Here is a tiny trained network, its code and every weight. The questions are about switching its units off for an input and a target symbol, where a switched-off unit gives its printed mean instead of its output.

import numpy as np


def w(rows, s, z=0):
    codes = np.array(rows[::2]) - 128.0
    scale = np.full(codes.shape[1], s)
    scale[-1] = z or s
    return codes * scale


def f(y):
    return y / 2 * (1 + np.tanh(0.7978845608 * (y + 0.044715 * y**3)))


def softmax(a):
    e = np.exp(a - a.max(-1, keepdims=True))
    return e / e.sum(-1, keepdims=True)


def log_softmax(a):
    a = a - a.max(-1, keepdims=True)
    return a - np.log(np.exp(a).sum(-1, keepdims=True))


def net(x, mask):
    ids = ['ΞΠγθμτ'.index(c) for c in x.split()]
    T = len(ids)
    res = E[ids] + P[:T]
    r = res
    for j in range(3):
        rows = slice(2 * j, 2 * j + 2)
        q, k, v = (r @ M[0][rows].T for M in (Q, K, V))
        z = softmax(np.where(np.tri(T) > 0, q @ k.T / 2**0.5, -1e9)) @ v
        o = O[0][rows]
        res = res + np.where(mask[j], z, o[:, -1]) @ o[:, :-1]
    y = f(res @ A[0][:, :-1].T + A[0][:, -1])
    res = res + np.where(mask[3:27], y, B[0][:, -1]) @ B[0][:, :-1]
    return log_softmax(res[-1] @ U[:, :-1].T + U[:, -1])


Q, K, V, O, A, B = {}, {}, {}, {}, {}, {}
E = w([
[163,207,159],'Ξ',
[154,53,118],'Π',
[155,190,106],'γ',
[241,249,197],'θ',
[54,154,117],'μ',
[209,41,94],'τ',
],0.018)
P = w([
[56,112,89],'0',
[108,130,155],'1',
[132,158,120],'2',
[254,229,63],'3',
[87,95,136],'4',
[145,162,124],'5',
[151,174,24],'6',
[82,78,128],'7',
[160,162,131],'8',
[94,135,3],'9',
[98,65,128],'10',
[117,146,111],'11',
[148,242,92],'12',
[90,134,153],'13',
],0.011)
Q[0] = w([
[193,102,184],'head 0',
[141,91,2],'head 0',
[101,123,79],'head 1',
[30,41,83],'head 1',
[82,106,114],'head 2',
[217,72,171],'head 2',
],0.012)
K[0] = w([
[204,160,154],'head 0',
[146,10,61],'head 0',
[91,183,116],'head 1',
[87,210,160],'head 1',
[129,176,50],'head 2',
[143,61,44],'head 2',
],0.013)
V[0] = w([
[93,213,199],'head 0',
[214,61,141],'head 0',
[103,51,57],'head 1',
[162,2,88],'head 1',
[118,80,69],'head 2',
[182,80,94],'head 2',
],0.0067)
O[0] = w([
[104,2,113,3],'head 0',
[169,164,191,167],'head 0',
[203,45,113,156],'head 1',
[93,51,20,68],'head 1',
[178,83,140,83],'head 2',
[177,116,160,204],'head 2',
],0.0068,0.0014)
A[0] = w([
[98,141,103,32],'neuron 0',
[154,243,136,161],'neuron 1',
[116,105,157,96],'neuron 2',
[158,136,71,56],'neuron 3',
[118,164,104,180],'neuron 4',
[120,152,128,11],'neuron 5',
[90,129,143,31],'neuron 6',
[115,93,100,103],'neuron 7',
[102,85,165,119],'neuron 8',
[145,93,167,29],'neuron 9',
[120,150,9,208],'neuron 10',
[162,161,78,96],'neuron 11',
[121,141,137,114],'neuron 12',
[69,52,79,12],'neuron 13',
[78,128,86,32],'neuron 14',
[83,153,130,2],'neuron 15',
[147,138,104,78],'neuron 16',
[119,129,151,72],'neuron 17',
[91,92,175,136],'neuron 18',
[168,89,208,89],'neuron 19',
[107,99,99,135],'neuron 20',
[123,83,162,155],'neuron 21',
[115,122,117,10],'neuron 22',
[169,191,105,135],'neuron 23',
],0.016,0.0065)
B[0] = w([
[189,172,103,141],'neuron 0',
[147,15,126,246],'neuron 1',
[99,40,214,121],'neuron 2',
[56,110,187,153],'neuron 3',
[203,113,101,184],'neuron 4',
[169,127,124,122],'neuron 5',
[52,180,116,137],'neuron 6',
[201,72,154,129],'neuron 7',
[57,48,188,130],'neuron 8',
[166,196,189,129],'neuron 9',
[194,133,212,237],'neuron 10',
[50,115,107,170],'neuron 11',
[143,119,130,132],'neuron 12',
[158,41,14,145],'neuron 13',
[187,149,106,159],'neuron 14',
[110,165,137,154],'neuron 15',
[50,140,51,134],'neuron 16',
[114,118,218,121],'neuron 17',
[44,42,181,141],'neuron 18',
[71,235,254,172],'neuron 19',
[114,86,211,138],'neuron 20',
[34,134,223,135],'neuron 21',
[120,124,103,116],'neuron 22',
[95,89,41,200],'neuron 23',
],0.0073,0.012)
U = w([
[112,60,139,131],'Ξ',
[195,161,68,192],'Π',
[158,152,168,163],'γ',
[80,101,203,3],'θ',
[5,100,135,243],'μ',
[135,139,169,77],'τ',
],0.014,0.0036)

Each question gives the input, a string of symbols that net reads in full, and the target symbol t.
The units are the heads (2 rows each of Q, K, V and O) and the neurons (one row each of A and B). Each row of codes is followed by its name. A weight is (code - 128) times the scale printed after its matrix; where a second scale follows, it is the last column's (O, A, B and U).
mask holds one flag per unit, heads first, then neurons. A switched-off unit (its flag False) gives its mean, the last column of its rows in O or B, instead of its output. The means were averaged over made-up inputs and are rounded, as every weight is.
A unit's drop is (log p(t) with every unit on - log p(t) with that unit switched off) / (log p(t) with every unit on - log p(t) with every unit switched off).
The circuit of an input: a set's keep is (log p(t) with only the set's units on - log p(t) with every unit switched off) / (log p(t) with every unit on - log p(t) with every unit switched off). Starting from the 12 units with the biggest drops (on a tie, the unit counted first), units are removed one at a time, each time the one whose removal leaves the highest keep (on an exact tie, the one counted first), for as long as the keep stays at least 0.8.
circuit, biggest first: the units of the circuit, biggest drop first
top k neurons: the k neurons with the biggest drops, biggest first
which heads matter: for each layer, one digit per head in row order, 1 if its drop is at least 0.15 and else 0, layers parted by /
drop of u: that unit's drop, to one decimal
input Π μ γ Π Π Π Π τ γ Π, target Π: which heads matter : 100
input θ μ μ μ μ τ γ, target Ξ: top 3 neurons : [neuron 1; neuron 3; neuron 11]
input Ξ τ μ Π τ τ τ μ τ μ γ, target Π: top neuron : [neuron 19]
input Π μ Π Π μ τ μ τ μ, target Π: top 2 neurons : [neuron 19; neuron 3]
input μ Ξ μ μ μ Ξ Π Ξ, target Ξ: which heads matter : 110
input Ξ Π μ μ μ θ μ θ μ γ, target Ξ: circuit, biggest first : [neuron 1; head 1]
input μ θ τ Π Π μ Π Ξ μ τ θ Π, target γ: which heads matter : 101
input μ μ Π θ μ γ τ μ μ γ μ τ τ τ, target γ: circuit, biggest first : [head 0; neuron 19]
input θ θ μ θ Π μ μ μ μ θ Ξ, target Ξ: circuit, biggest first : [head 1; head 0]
input γ μ μ μ μ τ θ, target Ξ: top 2 neurons : [neuron 3; neuron 11]
input μ Π τ, target γ: top 2 neurons : [neuron 19; neuron 1]
input Π μ τ μ Π γ Ξ μ γ μ, target Π: drop of neuron 18 : 0.0
input μ θ μ μ τ γ μ γ μ μ μ Π, target γ: drop of neuron 10 : -0.3
input μ μ γ θ, target Ξ: drop of neuron 1 : 0.6
input Π Π Π μ, target Ξ: drop of neuron 11 : 0.3
input θ Π Ξ Π Π, target θ: top neuron : [neuron 19]
